[[-12.9  17.6   7.6  18.0  23.8  10.7   2.8 -42.2]
 [ 40.5  45.1  -9.6   3.7  -4.7 -29.3  13.0  -7.0]
 [ -0.7  24.4  34.5  11.8 -22.8  38.8 -39.9  23.7]
 [-15.4 -34.5  -4.5  -0.7  -1.5  32.5 -10.3   2.9]
 [ -3.7  29.8  72.4  -9.1   6.4  59.8 -51.6 -21.8]
 [ 18.8 -20.5 -40.8 -21.7   2.5 -50.0  37.8  -5.9]
 [-12.5  -5.1  28.8 -24.8  35.4 -19.0  10.1 -18.6]] value 40.5

[[-23.5  18.4  37.5 -25.3  23.8  -3.4 -11.4 -18.8 -21.7  -0.6 -25.2 -23.8
   55.1]
 [ -6.9   0.3  -1.6 -24.3   1.9  -6.8  -4.9 -13.9  -7.9  17.5  -5.0 -10.4
   20.1]
 [-27.1  19.1  14.7 -44.0  -1.0   3.3 -17.1  -4.6 -19.7  29.3   7.7 -20.6
   33.4]
 [-12.8  15.6   9.8 -34.0  -0.6  -4.6 -11.9 -14.2 -16.8  30.1   1.2 -15.9
   29.0]
 [-26.1  17.4  -3.9  -1.7   3.5  12.1   8.1   8.7  -6.2 -36.4  -7.7  45.0
   21.5]
 [ 29.2  -7.6 -11.9 -49.9  -5.9  25.3  -7.7 -20.0   5.2   3.0  55.8  26.9
   -4.2]
 [-12.3   8.6  16.4 -21.3   2.5  24.4   1.6  -7.8  -3.3 -11.1  27.9  44.1
   10.6]
 [-47.5 -20.0 -20.7 -25.4   1.5   4.7  -9.1  24.0  27.5 -21.5  16.3  27.8
   16.2]
 [ -8.9 -10.7  30.7 -45.8   5.6  23.2 -24.1 -26.7 -16.0  29.5  -5.1  -3.4
   31.3]] value -6.9

[[-25.8  -3.2  18.8  40.1  27.7  29.8  -0.5 -14.6  22.6  -7.2]
 [-10.3   1.8 -39.2 -11.2  -6.8  22.6  -1.3 -47.3  35.3  16.9]
 [-11.6  13.0 -35.1   5.5 -21.6  13.5  33.7 -13.4  -6.4   8.8]
 [  9.7  42.2  -0.1  26.1   6.8  10.9  54.9  -5.1  14.5 -15.7]
 [ 16.7  -3.3  37.1  26.6 -29.2 -10.9  31.1 -17.4 -17.7  22.7]
 [-12.7  12.9 -14.1   3.7   9.3 -22.2  58.2 -13.4   5.6 -21.4]
 [  0.3   0.2  -1.0 -19.7 -23.7 -12.1 -23.1 -48.3  -2.5  25.8]
 [-27.8 -24.2 -10.2 -23.1  37.3  47.2 -10.9   8.1  -4.4  -3.2]
 [ 12.8  -2.4  46.4 -41.3 -24.6   2.5   5.4 -14.2 -12.3 -22.2]
 [ -3.8  30.9  27.7 -54.8  10.6  -2.1 -12.5   1.9   6.7 -36.2]
 [  0.7 -45.3  43.7   4.2  -0.7 -26.0 -15.6  -5.6  15.7   3.0]] value -10.3

[[ 18.6   7.7  10.9  30.2  56.9  37.4 -31.2  39.4  12.8]
 [  2.9   2.4  28.8 -28.2 -46.8  28.7  -7.5 -24.4   2.9]
 [ 15.1  41.4  72.4 -18.2  18.7  40.2 -57.1  14.5   9.2]
 [ 34.3  21.8  27.8  -1.2 -29.4 -37.1  30.9  73.1 -12.7]
 [ 19.0  -0.1  39.2 -28.2 -46.8 -39.2  34.7  33.9 -12.7]
 [ 54.2  23.7  63.2  46.5  66.2 -39.2 -50.7  76.7  36.7]
 [ 31.6  58.7  38.6  32.8  17.4  43.8 -57.1   7.1  37.6]
 [  2.9  14.2   3.1  46.6  49.7  31.8   1.3 -24.4  54.7]
 [ 21.3   5.7  52.8 -28.1  26.9  15.7 -44.0   7.8   6.1]
 [ 48.7   5.4  17.3  19.1  -4.8 -33.3  30.8  25.0  19.3]
 [ 46.6  71.0  15.7  52.8   4.9  40.7 -41.9  50.3  57.9]
 [ 24.8  -0.1   3.1  53.3  46.6 -22.3  -8.2  -6.4  45.8]] value 2.9

[[ 16.1 -21.6 -24.2 -51.0  -7.5 -11.3  -3.1 -17.5   9.3 -41.0   0.2  15.4
  -31.1  29.4 -16.6 -23.6]
 [-11.0  25.2  30.6  -0.6  17.9  26.3 -18.3 -15.2  -3.0   5.6  71.7 -27.9
   -9.9 -22.7 -13.9  34.4]
 [  6.8   3.9  16.3 -13.3 -25.2 -52.7  20.9 -37.2 -56.9  -3.3   8.2   7.2
   25.0  44.6   8.5  -6.0]
 [ -2.9 -30.1  -0.4 -13.3   3.0 -19.8  16.4   1.5   9.7 -30.3 -13.2  17.3
    8.5  23.3 -22.2 -52.4]
 [-19.8 -54.6 -12.7  20.7  31.2  -9.3  -6.3 -37.6  19.9  -8.0  49.7  29.7
   31.4  15.7  -9.5  13.9]] value -11.0

[[-10.7 -32.6   0.7  -1.7  -3.5   9.0 -22.2  21.7  24.3 -22.4  -1.2]
 [ -5.2   0.1 -26.9  19.2 -21.4  -5.7  -9.9   3.5  -0.7   5.4 -33.5]
 [ -8.0   4.4   6.4   1.6   2.1   6.0 -16.8 -14.7 -13.5  35.4   1.1]
 [ 11.6   0.5 -18.8 -15.6  -7.8  15.3  14.4 -31.1   0.8 -28.7 -12.8]
 [  3.7  -5.0  39.4 -15.3  11.2  11.6 -17.5  -6.8   7.7  13.5  -8.1]
 [ 32.8   2.7 -10.8  28.6 -20.0 -11.4 -10.5  10.9  65.3  15.3 -43.6]
 [ -3.7  13.0  -6.2  18.9   5.3   5.0 -22.8  27.8  -2.7  -8.6 -14.3]
 [-10.2  -6.4  28.5  22.8  36.0  -1.5 -10.3 -31.6  20.5  25.1  14.2]] value -5.2

[[ -4.7  -9.8  24.0   2.3   9.3 -17.7  13.0 -13.3   4.1]
 [ -7.2  -4.9  21.4   0.6  -1.5  -4.6   7.6  -4.3   1.0]
 [ 20.4  27.3 -75.1  14.9  -9.1  21.0 -35.3  29.4   4.2]
 [ 20.1  15.2 -63.9   9.0 -15.5  17.1 -17.3  29.5  -0.2]
 [ 14.3  14.7 -43.5  16.9 -14.7   5.6 -11.6  21.4   9.5]
 [-13.0  -9.3  52.2  10.3   3.0 -22.3  11.8 -20.7   7.4]
 [  5.3  -3.3  -2.2  12.4  -5.4 -10.5   1.8   1.4   3.7]
 [  1.8   0.7  -3.0  -6.4  11.4   5.1  -6.7  -6.1  -9.7]] value -7.2
